Each row has a class, written after it.
[  22   99 -139  -71 -149   26  -81  -85  116 -142   49 -264   28 -211
  -24   96   92  -58   75  129  144  -66 -227   18 -104   14 -171 -229
  -42 -178   49   35  162  149  -23 -160  127]	(129)
[ 188  188  733 -260  235 -759  308   79 -321  347  -54  736  484  169
 -175 -332 -187 -308   42  -34  189 -367 -237  146    9 -151  254  -13
 -189  246 -360 -346 -506   75 -629 -238  -41]	(122)
[-175   23   81   71  367 -341  153   -3  197  395 -404  244 -158  397
 -159 -365 -864  208  636  -66 -329  176  355  -91  413   59  -44   92
  188  248  149 -123  102  -61  -84  235 -137]	(78)
[-385 -267  101 -174  322  443 -291 -106   92  -17  314 -598 -246  171
 -260   34 -169  431   44  405  -99 -187   71   34   20  245   57 -111
  -61  -17  524  199 -181 -456 -131  382  -78]	(23)
[  73 -126  -29  -54   47 -109  -41  -31 -178 -177  -22  -71    6  -38
   24  -78  114  -88   32  -14  -62  306  201  -74  169 -171 -160  -58
   74  -30  -42 -135  151   73   98  127  -67]	(71)
[ 249 -294  299 -504   67 -305  106 -198 -708   21  153 -327   80  443
   57  -57   48   -7  -11  -21 -342  333  217  -90  332   52   28   11
  -39  582  182 -187  -97    5   40   69 -786]	(71)
[ 123   67  284 -301  349 -126  117   79 -482  246  -20 -119  242  134
  146   23 -283  -80  -51  246 -117  218  528 -428 -195  441   42   53
 -305  -98  307   32 -225 -129  -30   71 -252]	(3)
[ -51 -423   78 -146  427 -415 -558  144 -119   43  -91  190   62 -474
 -200    3 -124  -19   75  472  117  280  367   69  335  105   43 -301
 -580 -442  -79  286 -250   24 -365  126  421]	(127)
[ 186 -239   33  -73   -6 -231  -35   57 -309  -55   17  149   50 -172
   65  -60  -46 -131 -167  -76    7  115  100 -111  158  -52  -82  141
  -34  -66  -95   11   19  -34   61  112  -32]	(116)
[  55 -108  -89  -79 -120 -350 -131  -37   50  -23   13  -58   51 -111
  -64   80  114 -126  171   15   58  -99 -183   45  -37  -53 -128 -110
   -2  -99  -10  -26   88   56  -64 -102  105]	(116)
[ 175 -170  381 -528   -1 -604 -277  115  -39  607  263 -188  -17   53
  270  152 -148  111  -47  442 -160  228 -154  157 -187  338 -349 -229
  -65 -241  188 -898 -630  390  278  225 -411]	(36)
[-146  -38  226 -441   32 -445  138  102 -148  305 -238  -46  110 -272
   85   -1 -320  325  774   22  533   86  -69 -429  448  147  -54 -519
  -30    5  398  147   24  161   45 -152 -360]	(129)
[  15 -111  -47  -60 -141 -177 -101  -30   48  -36   20 -165   94 -155
  -81   86   98 -101  134   25   81  -85 -159   71   30  -69 -132 -179
  -29 -125   -9   53   99   17  -29 -155   19]	(3)
[  30  -26   97   10  -22  -49 -137  -41 -179  -66   47   68    2  -48
   21 -121   73  -35 -157   54  -76   82  -67  -27  108  -38  -46   -4
  -49  -84  -93 -114  -11  126   35   19   12]	(71)
[  55   46  -58   58  -67  -22  141   62  178   17  -14  403 -265 -122
  -84   29  -74  -34 -117 -222  -52  -39  -31   -9 -198   67  161  349
  133  -99 -129   95 -127 -172  -30  -19  176]	(127)
[  97    5 -107  -87 -134  -91  -96  -95  -20  -91   67  -90   79 -119
  -65  128   61  -66   40  -10   21  -87  -81  -19  -44  -45 -186 -164
    2  -45   82  110  121    1  -27 -143  -30]	(23)
[  36 -102  -23  107   79  292   52   68  -34   92  -89  473 -182  -17
 -122  -22 -178  -59 -170 -260 -326   35  183  -25   18  -52  250  235
   35  212  -69  188 -118 -332 -192  -67 -281]	(147)
[  72   19  418  -87 -342  300  386  199   18 -180  -55  204   27 -561
  -86  -59    6  105 -845   61  182  -71 -127 -366 -232   19  296  -76
  -11   40   68  323 -307 -181  -98   89  -40]	(78)
[-267  444  -51  285  335  112  457  -46  230  351  -91  -23  -82  138
    7 -156 -595  341  421   45 -206  389  190   51   64 -269 -143 -239
  704  397  503 -233   11 -133  181  -89 -488]	(78)
[ 284 -153  423  -87  140  -26 -102  278 -307 -162  -86  302 -226 -296
   -8 -105  -70 -141  233  149 -123   84  209   13  -44 -108 -407  -62
  -91 -132  -12 -250 -337  266   -6   71  212]	(23)
[  85   -6 -102 -137 -134 -183  -30  -68   -8  -52  125 -143  136 -126
  -15  147    2  -99  195   88  123  -41 -116  -85 -112   -4 -163 -179
  -52 -131  120   94  113   62   22 -111   -4]	(129)
[ 424 -746  174 -297   69 -326 -416  -76 -389  217   94  104 -272 -626
  -55  135  420 -126 -473 -180  -53  267   82   68 -267   58 -222  240
 -400  -73 -160 -264 -429 -300  -81  139 -115]	(23)
[  67 -193  -54  -44  -53   -2   26    2  -78 -159 -120  119  -12  -26
   58 -165   63  -70 -132 -190 -123  173   16  -46  306 -116 -135   78
   -6  -78 -120 -226   90   36   67  156   84]	(116)
[  56 -229   55 -286  153 -320 -160  161  119  228  -45 -376  596 -170
   -2   29  151 -133 -582 -235  601  146 -283  111 -135  -36  121  196
 -645 -298 -330 -395  -21 -216   -3   61   64]	(36)
[  89  -82  -68    7   37   41 -129   28 -207 -126   -4 -127  124   71
   56 -105   98  -36  -90  -68 -190  191   60  -50  170 -181 -235   59
   23  -44   23 -343  103   34   55   65  -38]	(3)
[  61  180  381 -266  278 -437 -250  -14 -131  122   23  396 -122  563
 -224 -167 -421 -254  323 -248 -490 -173   99  299   37  152  -72  296
 -413  410 -147 -178   23 -173 -203 -219  -15]	(23)
[  52  128   82   93   94  196  171   57   16  -63  -87  144   62   76
  -11  -60  -75 -112   88  -34 -163 -102   66 -177  -87   91  281   75
 -133  -73  -52  136 -118 -234 -149   79  -33]	(3)
[ -76   17 -102  -76 -199  -62  -40  -90   94  -62   47 -173  113 -113
  -99  113   64  -45  152   -3  114 -139 -194 -106  -29  -50 -133 -269
  -38  -72  133   46  150   91  -15 -157    6]	(147)
[ -18   39   67   60   28 -454  -60 -235 -108  122 -194  115  221  -88
   67   99  312  129  186  212  233  407  218  -92  271   67   19 -223
  188 -225 -295 -415  163  444 -126  -64  344]	(23)
[  44 -196  -13   -2   49   23   38  -46  -87 -121   -8 -155   84   36
   13  -73   90  -16  -98    7  -39  181  106  -14  240 -152 -144  -26
  -48  -19  -27 -275   96  112   25  151  -32]	(122)
[ 292  174  184  -24  -87 -224    5  -20  -47  214  432  865  506 -390
   93  227  576   -5 -786  -85  800 -320 -574   72 -373   62  132  -61
 -623 -419 -110  112 -219 -242 -248 -376  154]	(127)
[ 144   88   86  -85  161  164   92  155   42  -28  -44  -32  186    0
   22  -72   82  -53  -78   20  116  -40   34   92   43   33   41   74
 -232 -206 -178 -113 -218 -147 -151  -29   41]	(78)
[ 497  -56  157 -511 -117  221  302  158 -843 -621  243 -380  484 -149
  157   20  249  -60 -856  -26   46  191  253  -83  170 -258 -271 -108
    1 -476  467   71 -391  245   45 -380 -375]	(23)
[-521 -149  226 -216    9  244  509  171  508  164 -104 -276  -62  427
  -40 -159  175  468  266 -176  466   38  -70   48  281  -42  127   10
 -163    9   94 -436 -434  450  199 -121  -77]	(147)
[ 133  577 -180  263 -142  350   89 -236 -224 -204   99  191   61  287
   53   13  -70 -145  296  283 -658 -149  184    5 -123   83 -121 -261
  420 -164  341  205  -12  120 -101 -223   20]	(122)
[  79  -96  -56   36  -50 -196   25 -130  -68  -37   55  124  166   79
   -8  -36  -23  -64   -9 -141 -192  162   52  -54  125  -76  -53   31
  -39  -22  -13 -251   55 -123   98  147 -104]	(71)
[ -87 -181  153 -197  -14  109  273  145  155   98 -144  -27  217   38
 -160    8 -103  -72 -256  -98   39 -108   47 -109  -89   90  223  163
  -97   -1 -117  -73 -287 -225 -162  -40 -143]	(129)
[ 476 -160  207 -105 -188 -144   82 -122 -173  -76  -84  446   81 -495
   27  288  125 -117  227  136  188   30 -550   48   60   65 -313 -469
  -68 -394  -57 -503   18  502 -197 -388  150]	(36)
[-118 -812  594 -635  126   85 -213 -123 -436 -528    2 -139  -21  165
   98   -7  511  155 -446 -228 -501  531  546 -207 -223 -188 -156 -158
    8  -98  160 -577 -627   58  202  263  -80]	(147)
[ 143 -226  547  183  319  -16  174  359 -197  -56 -167  -95   69 -346
   25 -272   33 -270  363  399  176  155  303  101   59  217 -229   36
 -497  -28 -398 -290 -304  -42  194   31  153]	(116)
[  -8   30  -46 -122 -153  -32 -101   -7  106 -145   42 -292  205  -62
 -108  104   29  -26  170   92   49 -129 -159  -13 -100  -79 -226 -233
  -17  -75  120  -65   90   95  -34 -251   43]	(78)
[-189 -260  110  -12  444 -816  -51  309  -28  378 -191  437  170   43
   56 -194  -54 -244  443  235  343 -142 -225  360  208   28 -216  -22
 -293  105 -424 -113 -244  325   26 -461  199]	(23)
[ 139  -58  108  180   26  211   81   -8 -130   19   40  327  -22  -97
   50   -6  -16  -60  -56   15 -157  -27  106 -105  -21   12  214  132
  -36  -79 -106  298 -216 -251 -104  120   82]	(127)
[  33   45 -119  -63  -99 -136  -43  -58  117 -166   58 -338  175 -149
  -84   79   77  -68  186  102  163  -73 -181  -40   11  -72 -239 -252
  -22 -129   63 -116  221   80  -32 -130   70]	(127)
[  41  -51  -69  -18 -117 -102   91  -38   18  -41  -24  172   -2    5
   28  -39   18  -79  142 -112 -107  135  -37  -74  143  -54    4   19
  -51   69  -52 -130  120   66  -10  -50   47]	(116)
[ -27  -13 -130  -82  -88  -77 -110  -41   79  -70   19 -263   36  -27
  -97   89   41 -128  157    6   15  -61 -123   68  -15  -82 -179 -130
   19  -33    9  -15  195   83  -33 -182   42]	(147)
[-119 -186  171 -107  -13  244  -66 -175   -8  269   50  -88 -370 -200
  254  310 -126  125 -111  116 -424  509  141 -118 -188    6  283 -325
  528    6  259  -15   33  -46  130   15 -659]	(71)
[-105  -57  148  -18  -17  374  117    6  -31  148  -14 -648  272  490
   68   43 -684  133  301  133 -499  -34   84  -58   39  323 -126  127
   23  118  302 -649  -70   49  266  -14 -409]	(129)
[-168  143  155   42   24  -26  -85   76   72   84  -67  152  -88   75
  -99 -126  -81  -32   34 -240 -106    4  -65   34 -102 -144  233  235
  165   98 -164  -67   11 -145  -39  -98  -32]	(129)
[  35  -57 -121 -118 -110  -82   -8  -35   44  -83   90 -158   94  -32
  -49   91  -25 -110  128  -25   43  -32 -122    4  -60  -40 -157  -68
  -40  -27   59  -78  170   60   49 -101  -25]	(122)
[-178   -5   -9   70   21  122  144   17  283  -12 -162  141 -186  184
  -82  -73  176   -9  -69 -195 -251   85  173   40   -6  -77  236  180
  -75  225  -67  -30    0 -240 -139   66  152]	(78)
[ -54   26  -21 -176  357 -562  145   14  161 -131  126 -543 -300  364
 -329 -138 -504  110  899  225  -60  165  352  170  187  -90 -335   61
  -49  575  286 -357  166  186  -75  196   87]	(122)
[ 166  195   31 -176  247 -451 -360  -52 -298  228   49 -331  360  573
  154   32  443   28  878  123  406  -51   53   44  338   78 -351 -141
  104 -812   18   20  176  183  166  -90 -140]	(129)
[  64 -182   30   21   42  -53  -53  -66 -124 -109  -21  134    6   46
  -28 -118  -30  -46   13 -178 -121  112  -32  -39  200  -97  -34  143
  -32   28 -145 -170   87  -75   38  163   51]	(116)
[ -22  -50  -11  -96  -70  -71  -71  -54   42  -82   48 -196   65  -46
  -81   64   38  -34  119   52  141 -148 -178  -17   -4  -54 -157 -162
    4  -89   35   15   91   79    2  -46  -19]	(129)
[  20  -61  -36  -96 -171  -23  -39   13   50 -114   24  -32  106 -182
  -64  124   23  -86  128  -17  169 -181 -227  -81  -83   15 -147 -181
 -164  -72   32   45   90   87   -4 -184   71]	(147)
[  48   -3  -19  -94   42  290 -145  305   24  -46 -206 -246  295  -66
  -25  -43   90  -70 -330  195  -23 -100  164 -180 -125   12 -111   14
  -10 -323  -24  101 -184  -85 -203  -81   81]	(23)
[  78  -70  -11  -15   -9 -100  -24   59  -99  -70   12  -39   82   31
    1  -45  -36  -36   31   21 -135  233   81   31  164  -58  -42  128
   25   -9  -75 -184   36  -40   58   71   38]	(129)
[   2   53    7   51 -120  155    0  -22   70   23 -203  421 -154  -93
  -63  -18  171 -152  -54 -209 -195 -155 -100  -95  -74    1  126   51
 -107   73 -170  150 -116 -120 -204  -62  147]	(129)
[ -41   60 -151  -53 -135 -110  -38  -28  199  -74    3 -288    3  -36
  -67   51   -6    9  291   72   44    3 -132   45  -16  -24 -216 -198
   59  -23  144  -75  198   75   63 -109   56]	(36)
[  98  -86   54   21  -19  -27   34  -28  -61 -165  -16   57   59  -50
   54  -86   -3  -29   95   -9  -87  175  123  -58  196  -35 -109  -51
 -132  -71  -87 -147   23   19   86   88   30]	(71)
[ -20  116 -162 -114 -163 -113   29  -48  140 -154   29 -294   87 -117
  -73   60  100  -59  220   23  102   10 -130  -15  -59  -56 -174 -219
   49  -24  106  -74  233  102   20 -247   -8]	(23)
[  36   32  -98  -65 -173  105  -88   50  103 -193   60 -279  136 -215
  -10   85   66  -27   88  114  206 -133 -182  -45  -72   -7 -230 -184
 -112 -153   19    1   94  110   37 -176   98]	(71)
[ 123 -339   84  299 -398 -337 -239  -51  -20   91 -163  298  180 -386
  -99  249  813  -18 -398 -252  455   30 -160  153 -121 -544  138  -59
  269 -389 -385  -63  -85  407  -90  -42  244]	(3)
[  12  -63  -43  -29  -31 -238   71   10 -157  -68  -19   -9   37  -93
    2  -87   75  -16  -27   41   94  112   12  -54  327  -91 -185  -51
   50   83  -27  -58  156  146   50  -76   -3]	(23)
[  32  -23  122  147   73  150  -29  118   -4 -125  -41  245  -25  -12
  -24  -48  147  -80   29  -24  -77   67  301  -32   -6 -240  -82    1
  -34   82 -150  -35  -71  -22  -60   40   87]	(36)
[  54   -6  162  193   20  145  -14   27  -63  188  -72  588   16  -11
 -120   92  232 -230 -218  -60  -71 -315  -38   33  -59    5  189   18
  -62 -151 -208  287 -210 -225 -258  -80  -23]	(147)
[  98  128  -87 -457  -22 -522  -28  -62 -398  -24  453  450  151 -178
  178  321 -159 -105 -105    6  221  328  183 -219 -388  248  316   28
  141  144   22   -8  207  -32  156  -77 -356]	(78)
[   9    8  -32  -59  -89 -170  -79   -7   42 -137   51 -196   57  -44
 -114   94   -4  -31  172  113   59 -107 -158   31  -57  -73 -185 -166
   73  -55  120   21  131  136  -10 -149   73]	(122)
[ 107  -28   92 -136   32  -21  -11  134 -158  114 -141   25   52  -91
   19   29   46 -158 -112  -40  -31 -115  -47    8   75  -32  -31  123
   56 -329  -94   50 -261  -46 -183 -101  167]	(129)
[ -49   13   26   29  -13   78  170   20    7 -204  -44 -149  165   49
   46  -98   52   57  125   59   32  202  104  -31  253  -50 -123 -108
  -28   -6  -17 -357   93  128  108   -9   71]	(36)
[  74  -65  -54   49  -88   14  134  -90    0    8 -132  215   -8 -118
   30    4  -56  -21    3 -165   18  145   -5 -137  124   15  -20  -85
  -79  -47  -13  -75  129   94   74   95  -54]	(147)
[ -99   55 -476   48  358 -126  406  137  507 -418  -19 -393  171   82
 -200 -329 -301  154   67 -124  461  687  364  637  298 -321  339  288
  -20   75 -175 -311  381 -168  -61  274  300]	(36)
[ 234 -406  361   85   98  -64 -678  332 -379   56  134  274  410   19
  -93 -255 -116   59 -168   69 -498   60  254   59 -497 -359 -252  307
  124 -202  136 -185 -691 -480  -38  304  155]	(116)
[ -69   99  224  250  -98  265  131   26  172  -33  -95  302   -1  -55
  -43   28  -68   38   30   -9   75 -243  -21  -60  -13   93   22  -57
 -156   25 -143   22  -37   61   38  -34  120]	(122)
[-199   64  116  325  -65  252 -425  353  169  166  363  218  185  129
   35  -35 -153   85  -47  109 -158 -304   75   95 -222  -48  137  349
  -72   85  -86  194  -99 -561   73  -80   -8]	(116)
[ 195 -300  367  -29  409  242  224  -22  -76 -105  196 -313  121  279
  154  -86 -431   12  587  283 -452  475  495  109   78  -53   12  -86
 -339  214  -65 -583 -505   34  167  491 -281]	(122)
